[ -3.9 -25.9   6.4 -15.7 -18.3  -5.9 -41.1  -2.4  -0.1 -10.7   4.6  -0.4
  -2.1   8.0  -1.1   3.0  -8.6   3.2] -> S
[ -6.5 -34.7  -5.3 -11.8  -5.5  -3.6 -39.4   7.5  -1.5 -15.4   2.9   0.6
   6.4   7.5  -3.9  15.7  -2.2  -1.7] -> S
[ -6.2 -16.6   4.9   1.5 -21.2  -5.2 -80.0   7.3   0.0 -19.8   7.1  -1.2
   2.5   5.6   8.2   5.2 -17.4   7.3] -> S
[ -1.3 -12.8  -1.6   6.0 -14.6   2.5 -30.7  -0.3  -1.1 -15.7   8.1   1.0
  -7.0  -9.7  -1.3   9.2   3.8   3.5] -> S
[ -8.7 -28.5  -8.5 -35.2 -16.3  -1.9 -22.6   1.7   6.5 -21.6   9.4  -1.5
  -4.2  -3.2   4.4   7.7  -4.0   3.7] -> S
[  0.8 -18.3   5.7  -9.1 -16.1 -22.1 -33.2 -10.1   0.8  -7.8   3.1   3.1
   1.0   1.5  -4.4   4.1  -9.3   3.0] -> S
[ -0.8 -22.4   4.2  -2.7 -25.8  -4.4 -46.4   5.4  -1.4 -16.2   7.5   1.0
  -2.3   5.4  -0.9   4.3  -9.6   7.4] -> S
[ -0.4 -22.7  -4.9  -3.1 -19.5  -8.1 -43.3   6.0  -4.6 -12.1  16.0   0.1
  12.1  -1.2   2.7   1.8  -6.1   3.0] -> S
[  5.3 -10.4   8.2  -7.3 -21.4  -5.7 -46.9   0.6  -0.9 -13.7   0.7  -0.4
  10.1  22.4  -2.2   9.4  -4.8   6.4] -> S
[ -6.0 -21.4  -0.5 -13.7 -11.1  -2.4 -32.0  -1.8   3.6 -11.6   7.1  -4.9
  -5.7  -1.5  -3.5   2.9  -5.2  -2.0] -> S
[ -5.5 -23.3  21.9  -8.9 -22.4  -8.8 -58.4   5.6  -0.8 -29.0  11.2  -1.2
  -1.9  -5.9  -9.9   5.3 -18.6  11.8] -> S
[ -2.1 -38.8   3.9  -9.0 -14.4  -7.2 -44.6   3.8  -7.4 -13.5  12.9   4.9
   1.0   8.2   4.1   1.8 -13.6   5.2] -> S
[ -3.4 -22.8  -6.3  -0.4 -17.5  -5.8 -38.1   3.2   0.8 -18.1   9.2 -10.6
  -0.7   2.4  -2.1   8.5  -6.6   9.7] -> S
[  1.6 -22.6   3.4  -2.7 -22.4 -17.5 -39.6   7.1   0.8 -32.3   9.2  -1.4
  -6.7  -1.2  -1.5   7.0  -9.9  10.0] -> S
[ -7.5 -21.4   2.4  -4.0 -18.7  -4.7 -49.4   7.2  -8.5 -20.0  15.6   2.1
  -5.7   4.7   3.6  12.4 -11.6  11.4] -> S
[ -3.0 -13.6  16.6 -16.0 -18.3 -11.3 -39.4   8.8  -2.3 -15.7  17.0   3.4
  -3.2   0.8   0.8   1.2  -9.3   3.3] -> S
[-11.2  -6.6   3.8 -12.6  -6.6  -2.9 -15.9   2.1   0.4  -7.7   5.5  -4.2
  -0.6  -9.1 -13.8   3.4 -10.0   0.1] -> S
[  8.7 -15.2   5.0  -5.5 -17.2 -15.2 -33.8   5.5  -7.3 -18.3   6.2   0.9
   2.7  -3.4  -5.1   8.2 -13.2   6.3] -> S
[ -0.4  -5.6  -4.3  -4.6 -12.7  -2.0 -23.7   3.4  -4.9 -19.0   4.8  -0.7
  -6.0   1.2 -13.1  -3.3   3.5   6.6] -> P
[ -5.7 -14.4   2.5 -10.1  -9.3 -15.4 -61.3  -3.0  -4.9  -7.7  -0.6   3.5
  -2.2   7.6  -6.6   3.4  -3.0   4.4] -> S
[ -1.8 -30.0   4.7 -20.0  -3.5 -15.4 -52.0   5.3  -1.5 -22.6   6.9   3.9
  -6.1  -2.4  -9.1   4.2 -13.2   1.4] -> S
[ -6.1 -26.5   9.1   1.3 -22.2 -10.9 -49.2  -0.9   3.4 -14.0   6.6  -1.7
   1.6   3.2   1.7   5.3 -15.5  12.8] -> S
[ -9.1 -15.8   7.9  -9.6 -16.6 -11.6 -52.6   2.5  -6.7 -25.0  13.7  -0.9
  -3.9   1.3  -7.4   0.3 -13.7   8.4] -> S
[ -4.7 -29.6   7.1 -14.0 -24.7  -9.7 -67.9  -2.3  -5.9 -15.5  10.4   5.1
   0.4  12.5 -12.2  -2.4 -10.8  12.4] -> S
[ -3.8   5.3 -12.5  -5.8  -1.3   3.1 -66.8   9.4  -4.9 -24.3   0.4  12.7
   5.2   6.2   9.2   4.0 -11.5 -19.2] -> S
[ -0.4 -31.7   5.7 -11.5 -27.3  -9.2 -59.0   3.7  -1.6 -20.9   7.9  -6.0
  -0.2   1.9  -6.1   3.7 -11.1   9.6] -> S
[ -2.6   0.3  -5.5  -9.4  -7.6   3.6 -50.4   8.2  -3.6 -11.1 -12.8   3.8
  -4.3  -3.7   7.7   1.6  -5.8  -1.8] -> S
[ -6.4 -24.6  -9.6  -6.3 -29.0  -6.7 -52.7   5.8   1.4 -22.3  12.3   1.6
 -10.3   1.1  -2.5   0.5 -26.6   0.1] -> S
[  0.1 -13.7  -1.5  -7.3 -17.9  -4.7 -42.4   4.6  -1.5  -9.5   8.3  16.6
  -1.8  -5.9  -5.2   2.4  -7.2   0.7] -> S
[  1.4 -19.2   2.3  -3.8 -13.1  -3.6 -30.0   5.6  -1.2 -14.7   5.7  -2.8
   0.0   7.2 -11.0   2.5  -4.8   7.3] -> S
[  9.3   2.1  -6.4  -7.9  -1.5  -1.5  -1.4   2.0  -8.7  -5.1   7.6  -1.2
  -0.1  -1.5 -11.9  -7.1   3.9  -5.7] -> S
[-0.3 -7.2 -4.9 -5.4 -3.8  2.4 -7.5  5.1 -3.7 -8.8  4.2  2.5 -4.8 -4.4
  2.4 -1.5  0.0 -1.2] -> S
[ -4.6 -56.4  10.2 -18.0 -37.0 -17.6 -80.0  -2.5 -68.0 -21.1  11.9   5.1
   7.2   5.8  -3.4   7.7 -19.9  18.5] -> S
[ -3.4 -11.9   9.9 -13.7 -23.0  -1.6 -28.2   6.6   3.0 -27.2   7.7   3.6
  -2.1  -0.6  -0.2   8.3  -6.8  -1.9] -> S

[ -1.6   0.5   2.7  -2.7  -1.7  -1.8  -0.9   0.6   3.3  -0.9  -2.5  -3.1
 -11.7   0.1  -4.3  -0.4  -1.6  -4.4] -> G
[ -2.6  -1.3   4.8  -7.7  -1.0  -0.8  -4.8  -3.2   5.6   1.4  -4.4   2.1
 -12.3  -1.4  -5.8  -0.4   0.5  -5.0] -> G
[ -1.1   4.4   2.3 -10.0  -4.6  -0.5  -0.7  -3.8   0.5  -0.5   2.8  -1.3
 -15.8   1.2  -0.5  -0.1   0.0  -2.9] -> G
[ -0.3   0.0   3.5  -6.4   0.6  -1.7   2.4  -3.3   5.7  -2.5  -0.8   1.4
 -15.0   2.2  -2.5  -3.7  -1.3  -6.6] -> G
[  1.4   7.9   5.7  -3.4  -4.3  -1.9   2.5  -3.2   3.0   1.9   1.9   0.2
 -12.5  -5.5  -2.5  -1.7  -4.3  -4.2] -> G
[ -1.2   0.7   5.3 -10.0  -0.7   5.5  -2.7   6.0   3.6   4.1  -1.4   1.6
 -13.1   1.0  -9.1  -0.7  -1.1  -2.0] -> G
[ -1.1   0.5   4.2 -12.0  -2.3  -1.4  -4.1  -1.8   4.4   6.7  -1.7   0.4
 -13.8   0.6  -7.9   3.2  -3.1  -6.7] -> G
[ -1.5   5.4   3.3  -1.0  -2.9  -4.1 -11.5   8.1  -6.8   4.5  -3.9  -4.4
 -16.4   0.8  -4.2  -1.0  -1.5  -2.7] -> G
[ -5.1   1.1   3.6 -10.3  -4.2  -1.9  -4.4  -2.1   2.5   4.4   0.1  -0.8
 -11.2   3.8  -6.1  -1.4   0.1  -0.9] -> G
[  2.3   1.1   2.8  -5.5   1.1   0.7   0.9  -2.6   1.2  -2.9   0.3   0.9
 -11.4   0.6  -2.5  -0.4  -0.3  -2.4] -> G
[ -1.1  -3.0   5.7 -11.0  -1.4   2.6  -3.0  -2.0   6.0   0.6  -1.1   0.0
 -13.7  -0.3  -7.1   0.0  -1.3  -7.0] -> G
[ -1.4   2.7   6.3 -12.0   2.4  -3.9  -3.5   0.3   0.5  -2.3  -2.8   1.0
 -29.4   1.5  -7.6   0.4   2.6  -4.2] -> G
[-0.8  0.4  1.2 -7.6  0.7 -0.3  2.0 -2.9  6.4  3.3 -0.7  1.2 -9.3  1.5
 -5.7  0.4  2.0 -2.0] -> G
[ -2.0  -1.3   3.8  -8.8  -0.2   0.7  -0.6  -4.1   4.7   0.2  -1.8   2.1
 -14.1  -0.3  -6.0  -2.4   1.1  -6.0] -> G
[ -3.4   1.9   9.0  -5.9   3.6  -2.0  -2.3   4.2   6.6   3.8  -6.2   0.6
 -19.1   0.5  -7.5  -1.1  -1.6  -3.8] -> G
[ 11.1  13.3  -1.7 -24.7  -7.7  -6.2  10.6  -2.4   5.4  12.9  19.4 -10.5
 -12.3   0.1  -4.0  -3.0   2.0   3.6] -> G
[ -1.5  -1.3   4.6  -8.5  -0.9  -0.7  -6.2   0.3   6.0   4.2  -4.9  -0.1
 -16.0   1.0  -5.5  -0.8   0.0  -5.7] -> G
[ -1.3   1.6   2.1  -5.7  -0.4  -1.4   0.5  -2.6   3.4  -1.8  -1.9   1.3
 -16.3  -1.7  -1.8   0.1   2.6  -4.3] -> G
[ -1.1   0.5   1.8  -9.3  -0.7  -2.5  -0.5  -5.1   5.2   2.2   2.3   1.2
 -11.7   0.1  -3.6  -0.7   0.0  -2.2] -> G
[ -0.6  -0.8   4.2  -5.9  -1.5  -1.6  -3.1  -2.8   2.3   1.3  -4.5   4.2
 -17.5   0.3  -3.3  -1.2   0.6  -3.3] -> G
[ -2.2   0.6   3.4  -6.9   3.7   1.3   2.0  -5.2   5.1   0.2  -1.8   2.5
 -10.0   0.1  -2.9   0.1   2.3  -1.2] -> G
[ 2.1 -1.9 -2.1 -2.4  1.3  0.7  0.6 -0.6  4.3  0.7  4.2 -1.1 -1.1  3.3
 -0.8  0.2 -1.9 -8.5] -> G
[  0.3   0.4   3.0  -4.7  -3.7  -1.8   2.3  -1.4   3.5   0.2   0.8   0.4
 -11.7   1.2  -2.3  -0.7  -2.2  -4.9] -> G
[ -3.4  -1.1   5.9  -7.3  -0.6   0.4  -1.2  -3.3   4.3   0.6  -1.7   2.0
 -14.5   3.7  -7.8  -0.7   0.9  -4.6] -> G
[ -3.8   1.1   2.2  -8.0  -0.1   2.1   4.1  -1.7   5.3   0.6   1.2   0.7
 -13.4  -0.9  -5.7  -0.6   0.6  -4.1] -> G
[-2.5  0.8  0.3 -7.5  1.1 -2.8  0.8  3.3 10.9  1.7 -2.3  0.2 -7.3  1.2
 -5.5  2.8 11.3 -5.8] -> G
[ -3.6   0.0   4.7 -10.7   1.0   0.6  -3.4  -1.9   1.9   0.6  -1.7   1.2
 -15.3   0.7  -5.3  -2.3  -1.5  -5.5] -> G
[ -0.3   0.7   2.7  -9.9  -5.5   1.5  -2.6  -2.5  -0.9  -2.4   0.4   1.2
 -12.6   2.7   0.0  -1.9   0.2  -8.1] -> X
[ -2.3  -0.8   0.6   2.3 -22.0  -0.8  -0.7  -0.4  -0.1   0.8  -3.4  -1.0
 -10.4   0.5  -2.5   0.1   0.7  -2.1] -> G
[ -1.0   1.3   5.6 -11.3  -1.1  -0.2  -0.1  -3.4   0.4   2.5  -0.3   1.7
 -14.9   1.2  -7.4  -0.4  -0.5  -4.8] -> G
[ -7.0   0.2   6.0  -6.4   3.7  -2.3  -7.8   0.9  -4.4   4.6  -9.4   2.3
 -22.3   1.2  -9.1  -1.3   2.5  -3.1] -> G
[ -3.1   1.1   4.8  -3.4  -0.6   0.3   5.1  -1.5   5.8  -1.4  -1.4   0.7
 -13.1   2.2  -4.9  -0.8  -0.8  -5.9] -> G
[ -3.0   1.7   3.4  -9.1  -1.7  -1.0  -0.3  -2.3   5.2   1.9  -0.1   1.8
 -11.6  -1.2  -8.4  -0.4   1.2  -2.3] -> G
[ -0.6  -2.0   1.4  -1.7  -1.1  -2.7  -1.8   1.6  -4.3   2.4  -4.2  -0.7
 -11.8   2.0  -2.8  -2.0  -3.1  -2.5] -> G
[ -0.3   2.5   2.9  -9.5  -2.4  -2.0   0.7  -0.3   4.3   1.6   0.3  -1.4
 -15.1  -0.2  -5.7  -0.4  -0.8  -5.2] -> G

[-2.0  3.1 -1.6  2.9 -3.7 -1.6 -2.7 -0.2 -2.5  0.2 -0.1  4.1  6.3 -2.5
 12.8  3.2  4.2 14.9] -> H
[ 5.0 -1.2 -2.3  4.4  1.2  2.9 -0.6  1.6 -1.4  1.2 -1.1 -2.2 -2.8 -0.8
 -5.1 -3.0 -2.9 -5.0] -> M
[-5.3 -1.2  1.8  0.8 -9.3 -1.4 -1.0 -1.8 -1.0  1.2 -4.5  4.6  0.7  1.0
  0.4 -3.8  1.9  8.3] -> J
[ -5.6   2.5   7.5  -0.1 -11.4  -6.2   1.6  -3.3  -0.4   3.0   3.2   4.4
   1.6   4.3   9.5   8.8   2.2  10.1] -> H
[ 9.8 -8.7  0.5  6.3 -4.1  7.7  2.5 10.8 -5.1  3.0 -7.5  0.2  5.6 -4.3
  4.1  3.6 -2.9  3.2] -> M
[ 5.6 -0.8 -0.2  0.2  0.3  3.5  4.2  1.8 -3.1  1.9  5.5 -2.2  1.5 -3.1
 -2.8  3.7 -2.8 -6.6] -> M
[-2.7 -3.1 -1.0  3.5 -2.3 -3.6  0.4 -3.0  1.4  0.2 -4.9  1.0  1.0  3.5
 -4.7 -1.1 -4.0  2.8] -> J
[ -1.6   1.0  -4.5  -0.2 -10.5  -0.8   3.4   1.9  -4.0  -0.6  -7.9  -0.2
  -7.1   2.6  -9.2  -1.2  26.0  -0.9] -> M
[ 8.9 -2.0  0.2 -0.1 -7.6  4.6  0.8  1.1 -2.8 -2.4 -0.7  0.5  2.4 -4.3
  6.5  1.6 -2.9  2.0] -> M
[-1.7 -0.5  3.8 -3.9 -8.9 -0.1  3.3 -1.0  1.4  2.4 -5.7  6.8  0.8  1.5
  5.1  1.1  3.1  9.7] -> J
[ 11.2   0.0   0.2   1.0 -11.5   3.6   3.4   0.9  -1.6   7.4  -4.3   0.4
   0.5  -7.5  -6.7   7.8   0.0   2.4] -> M
[  1.9   2.3   2.1   0.6  -6.7   1.0   1.4  -1.5  -0.8   5.0 -14.6   2.1
   1.0  -2.6   2.4  -3.5   1.6  12.1] -> J
[  1.8  -0.8   2.0   4.2 -16.2  -2.5  -0.2   2.1   0.1  -1.8  -0.2   2.3
   2.1  -7.3   1.7  12.8  -1.4  -2.0] -> M
[  2.8  -2.0   3.3  -6.7 -16.8   2.5   2.9  -0.2  -3.4   6.2  -3.1   7.6
   0.9   3.8 -12.7  -0.4   4.0  15.2] -> J
[ 3.2 -0.4 -0.7  2.3 -1.0 -0.4 -0.4  2.3 -0.4  1.4 -2.9  5.1  0.1 -2.8
 -0.5  1.8  4.2 11.1] -> H
[  2.5   0.1   1.9  -1.7  -5.8   0.2   5.3   0.2   2.0   2.2 -10.4   4.8
  -5.0   4.1   2.3  -2.3   0.2  12.3] -> J
[ -0.6   1.3   2.3   0.1 -15.4  -5.0   6.2  -1.2   1.5   5.5  -5.8   2.9
  -0.6   2.6  -0.6   2.2   2.7  13.8] -> J
[ -8.3   3.8   1.6   0.5 -18.7  -1.9  -0.6   4.6   1.7   0.4  -3.0   4.2
   2.5   1.4   9.1   3.6   3.6  22.4] -> H
[  7.9  -3.2   1.3   1.6  -2.7   3.3   3.8   0.8 -11.4  -3.2  -7.0   0.6
  -1.1  -5.1  -6.0  -2.8   0.2  -1.7] -> M
[  0.0   0.3   0.8   3.7  -5.7  -4.6  -1.0  -5.9   1.4   0.2 -10.1   2.4
  -2.6  -0.5  -4.0   0.1   6.1   7.7] -> J
[  4.4  -8.6  -2.8   3.3 -11.0  -1.1  -0.1  -0.4   0.1  -1.0  -0.6  -1.4
   4.4   4.5  -8.0  -8.4  -3.2  12.4] -> M
[ 3.9 -4.9  1.4 -5.5 -4.0  5.5  3.3  2.2 -2.1 -0.4 -1.1  0.2  0.4 -1.4
  6.2  0.1 -2.1  3.5] -> M
[-0.5 -3.8  0.5  1.3 -7.5  1.7  2.7 -0.7 -0.9  5.5 -3.1  4.7 -1.7  1.9
 -0.5  3.9  0.2  9.0] -> J
[ -0.6   1.7  -1.6  -0.9 -12.2   0.9   2.4  -0.7  -0.4   3.8  -6.3   2.4
  -0.8  -2.1  -3.4  -0.4  -1.0   9.4] -> J
[  4.1  -5.1   1.7   2.1 -14.9   3.2   4.0   3.9   1.9   1.9   8.6   1.9
   9.7  -2.2   2.5  -0.2   1.3   1.9] -> M
[-0.8 -0.8 -5.4  0.2 -5.0  1.6  9.6  1.6  1.2  0.2 -3.1  2.2  2.4  4.2
  0.8  1.5 -2.9 -0.8] -> M
[ -2.7   2.2   0.5   1.3 -10.1  -2.3   2.3  -6.6  -2.1   0.0  -9.3   2.7
  -4.7   0.9  -4.6   1.7   0.6   9.1] -> J
[ 10.6   1.5   2.9  -0.4 -10.2   7.4  -0.9   2.0  -1.1   4.0   0.1   2.9
  -1.3  -3.3  -5.6  -4.9   6.0  21.9] -> J
[-0.7 -6.2 -4.6 11.8 -1.1 -2.1  0.3  0.2 -2.6  2.1 -4.5  3.3  3.1  1.0
  0.0  0.6  7.6 19.2] -> H
[ -0.4  -0.5   5.7  -3.9 -18.0   5.6  -1.0  -2.8  -3.4   2.0  -6.5   4.8
   1.0   0.0  -1.2   0.2   2.6  12.7] -> J
[-2.7 -4.2  3.1  0.7 -5.7 -2.0 -2.3 -7.8 -5.4 -0.7  2.0  8.9  5.7  0.4
  7.9 11.4  3.2 17.1] -> H
[ 1.8 -3.9 -1.2 -1.6 -9.8 -1.0  4.3 -0.4 -1.8  2.1 -5.0  3.2 -1.4  2.4
 -1.9  0.2  0.2  7.8] -> J
[-2.9 -1.9  0.8  4.2 -8.4 -7.4  3.1 -6.7 -2.2  3.7 -5.0  1.9  5.5  0.8
 -9.5 -1.6 -3.1  8.8] -> H
[  0.2   1.0   1.0   1.1 -12.6   0.4   6.0  -3.7  -1.3   1.7  -3.5   4.5
  -4.7   2.9  -7.0   0.9   1.5  13.6] -> J
[  4.1   3.6   0.1   8.4 -13.5   5.2  -4.2   0.8  -3.5   1.7  -5.0   8.3
   1.9 -11.0   4.9   5.8   3.9  23.3] -> H
[-6.5 -2.3  2.7 -2.9 -7.0 -0.7  3.3 -6.1 -1.5  5.0 -8.6  3.8 -8.2  0.0
 -8.8 -4.4 -3.5 11.7] -> J

[ 5.0 -9.3 -3.6  2.1 -0.3  4.4 -1.7  5.3  1.1 -1.6 -0.3  2.2  1.2 -0.4
  1.2  7.6 -1.5  2.9] -> Pur
[-5.4 -0.5 -3.2 -1.2 -1.7 -4.0  4.5  0.2 -0.1  6.6 -0.9 -0.5  5.4 -0.1
 -4.7 -4.7 -0.7 -3.8] -> gake
[-9.8  0.5 -9.3 -4.1  0.7 15.8  4.7  4.5  3.7  3.7  1.0  0.6  0.4  0.5
 -0.1 -0.7 -2.6 -0.6] -> Guva
[-1.6 -2.6  2.8  3.2 -1.2 -2.3 -1.7 -2.8 -1.2  3.7 -0.5  3.0  4.5 -1.1
 -2.4 -1.8 -1.8 -0.9] -> nuga
[-6.1  4.6 -3.7 -3.0 -0.7  1.0  3.3  0.9  0.0  4.9 -0.8 -2.1  4.4 -2.7
  0.7 -2.5 -1.0 -4.8] -> gake
[-3.1  2.1  0.2 -1.1 -3.7 -0.2  1.4 -3.3  2.6 -0.2  0.7 -1.2  1.0  0.5
 -0.3 -3.0 -0.2 -1.6] -> Guva
[ 6.7 -4.8  1.1  2.9 -0.2  5.4 -3.0  3.8 -1.0 -2.7  0.7  2.4  0.0 -0.4
  1.5  6.4  0.3  3.1] -> Guva
[-2.2 -2.5 -3.0 -1.0 -0.8 -5.9  3.0 -2.4  0.8  2.3 -0.2 -1.2  2.5  1.0
 -1.8 -2.7  0.7 -1.8] -> nuga
[ 4.8  2.5  5.5  1.5  2.5 -5.0 -3.7 -0.7 -1.1 -5.3  0.7  0.0 -4.1  0.1
  0.7  2.1  1.7  1.7] -> Guva
[ 6.3 -2.6  0.8  1.2  1.4 -3.2 -1.2  2.0 -1.2 -7.6 -0.5 -1.4 -8.4 -1.1
  2.4  4.8  2.8  3.7] -> gake
[ 4.2 -5.3 -3.8  0.8  0.0  0.9  2.4  4.1  2.2 -8.0  0.6 -1.2 -8.8  0.2
  1.0  3.2  0.6  3.6] -> gake
[ 6.1  3.5  4.1  1.0  2.0  2.1 -3.8 -2.2 -2.5 -6.4  1.7 -1.7 -4.5 -0.6
  1.0  2.8  1.7  1.1] -> nuga
[ 5.2 -4.9  1.0  2.7  0.2  7.2 -2.3  5.3  0.1 -2.0  0.3  3.2 -1.1 -0.4
  1.5  5.5  1.3  3.6] -> Pur
[-4.5 -0.1 -9.0 -4.0 -2.1  6.7  6.7  2.1  2.1  3.5 -0.4 -1.1  2.9  0.7
 -0.4 -0.5 -1.7 -3.4] -> nuga
[ 7.7 -5.8 -2.5  1.1  0.8 -3.3  0.8  2.9  0.7 -7.4 -5.1 -2.6 -6.4  1.1
  0.7  5.6  1.1  3.0] -> gake
[ 2.6 -0.8 -1.4 -1.0  1.4  9.2  0.1  2.6  1.5 -4.8 -1.5 -0.1 -6.7  0.8
  1.1  3.6  0.2  2.5] -> nuga
